Below is a small trained network, with its code and all its weights. Each question gives an input and a class and asks what happens when units are switched off, that is, made to give their printed mean instead of their output.

import numpy as np


def w(rows, s, z=0):
    codes = np.array(rows[::2]) - 128.0
    scale = np.full(codes.shape[1], s)
    scale[-1] = z or s
    return codes * scale


def f(y):
    return np.maximum(y, 0)


def log_softmax(a):
    a = a - a.max(-1, keepdims=True)
    return a - np.log(np.exp(a).sum(-1, keepdims=True))


def net(x, mask):
    res = np.array(x, float).reshape(1, 8) / 4 @ E
    y = f(res @ A[0][:, :-1].T + A[0][:, -1])
    res = res + np.where(mask, y, B[0][:, -1]) @ B[0][:, :-1]
    return log_softmax(res[-1] @ U[:, :-1].T + U[:, -1])


A, B = {}, {}
E = w([
[171,164,254,29,178],'x0',
[86,161,128,202,247],'x1',
[78,76,152,161,106],'x2',
[112,32,195,137,103],'x3',
[156,123,114,229,150],'x4',
[14,144,111,35,117],'x5',
[135,56,187,93,113],'x6',
[131,197,198,246,2],'x7',
],0.0083)
A[0] = w([
[152,111,253,91,92,114],'N0',
[163,88,115,88,120,146],'N1',
[106,142,151,159,85,94],'N2',
[193,110,175,125,91,171],'N3',
[148,192,109,118,116,215],'N4',
[81,129,90,116,120,161],'N5',
[98,113,71,136,91,165],'N6',
[147,107,53,137,110,113],'N7',
[63,144,159,169,155,254],'N8',
[171,196,118,161,130,95],'N9',
[143,29,135,175,160,134],'N10',
[235,137,127,140,87,245],'N11',
[70,117,98,93,201,152],'N12',
],0.015,0.0052)
B[0] = w([
[123,124,140,76,58,247],'N0',
[40,111,154,129,160,183],'N1',
[154,151,135,108,131,187],'N2',
[62,191,177,130,97,216],'N3',
[189,201,127,88,199,186],'N4',
[138,99,28,115,138,180],'N5',
[94,135,60,108,137,201],'N6',
[57,143,64,169,172,196],'N7',
[251,112,97,112,49,227],'N8',
[191,203,129,156,144,196],'N9',
[113,90,158,205,79,239],'N10',
[81,174,165,143,152,245],'N11',
[155,34,138,85,163,226],'N12',
],0.011,0.013)
U = w([
[73,93,18,129,177,124],'0',
[136,41,183,38,247,160],'1',
[183,217,133,160,209,79],'2',
[135,61,151,153,137,56],'3',
[70,145,184,212,139,117],'4',
[167,134,115,79,70,255],'5',
[199,73,158,168,84,143],'6',
[81,156,185,43,63,94],'7',
],0.011,0.0082)

Each question gives the input, the list of numbers given to net, and the class t.
The units are the neurons (one row each of A and B). Each row of codes is followed by its name. A weight is (code - 128) times the scale printed after its matrix; where a second scale follows, it is the last column's (A, B and U).
mask holds one flag per neuron, in row order. A switched-off neuron (its flag False) gives its mean, the last column of its row in B, instead of its output. The means were averaged over made-up inputs and are rounded, as every weight is.
A unit's drop is (log p(t) with every unit on - log p(t) with that unit switched off) / (log p(t) with every unit on - log p(t) with every unit switched off).
The circuit of an input: a set's keep is (log p(t) with only the set's units on - log p(t) with every unit switched off) / (log p(t) with every unit on - log p(t) with every unit switched off). Starting from the 12 units with the biggest drops (on a tie, the unit counted first), units are removed one at a time, each time the one whose removal leaves the highest keep (on an exact tie, the one counted first), for as long as the keep stays at least 0.8.
circuit, biggest first: the units of the circuit, biggest drop first
most important unit: the unit with the biggest drop
k most important neurons: the k neurons with the biggest drops, biggest first
drop of u: that unit's drop, to one decimal
input [4,-2,3,3,3,-3,-3,1], class 7: circuit, biggest first : (N0 N3)
input [-6,-8,-6,-1,4,-5,-2,-2], class 0: circuit, biggest first : (N7)
input [-7,8,-2,7,-7,4,2,4], class 6: 3 most important neurons : (N8 N7 N0)
input [-6,8,-3,8,-3,5,5,-1], class 6: 2 most important neurons : (N8 N10)
input [4,5,3,1,3,2,-5,1], class 5: 3 most important neurons : (N8 N10 N11)
input [-4,2,6,2,5,1,2,0], class 6: circuit, biggest first : (N8 N10)
input [6,-2,5,0,-1,4,-8,0], class 5: circuit, biggest first : (N11 N3)
input [-8,-8,-7,-2,-4,0,-5,4], class 0: 2 most important neurons : (N6 N7)
input [-8,-4,3,-1,-4,-7,8,-5], class 0: 3 most important neurons : (N7 N6 N9)
input [0,-1,8,6,2,2,4,-2], class 6: circuit, biggest first : (N10 N11)
input [4,-5,2,-6,-7,-1,-5,-1], class 2: 2 most important neurons : (N4 N12)
input [-8,8,7,3,8,-7,-5,5], class 6: 2 most important neurons : (N8 N10)
input [-5,-7,-8,6,-8,-2,1,-3], class 7: 2 most important neurons : (N3 N12)
input [-1,-5,5,-6,-2,7,1,-3], class 0: most important unit : N5
input [8,0,7,-3,8,-6,-2,0], class 4: 2 most important neurons : (N3 N11)
input [-2,3,5,3,-5,-6,8,3], class 7: 2 most important neurons : (N0 N3)
input [-2,-2,-2,8,7,-6,-5,-3], class 4: drop of N7 : 0.0
input [-6,-8,1,6,6,1,-2,2], class 4: drop of N6 : -0.2
input [3,-4,8,-4,3,6,4,-3], class 1: drop of N12 : 0.1
input [-5,4,-2,-7,-7,5,2,5], class 0: most important unit : N5
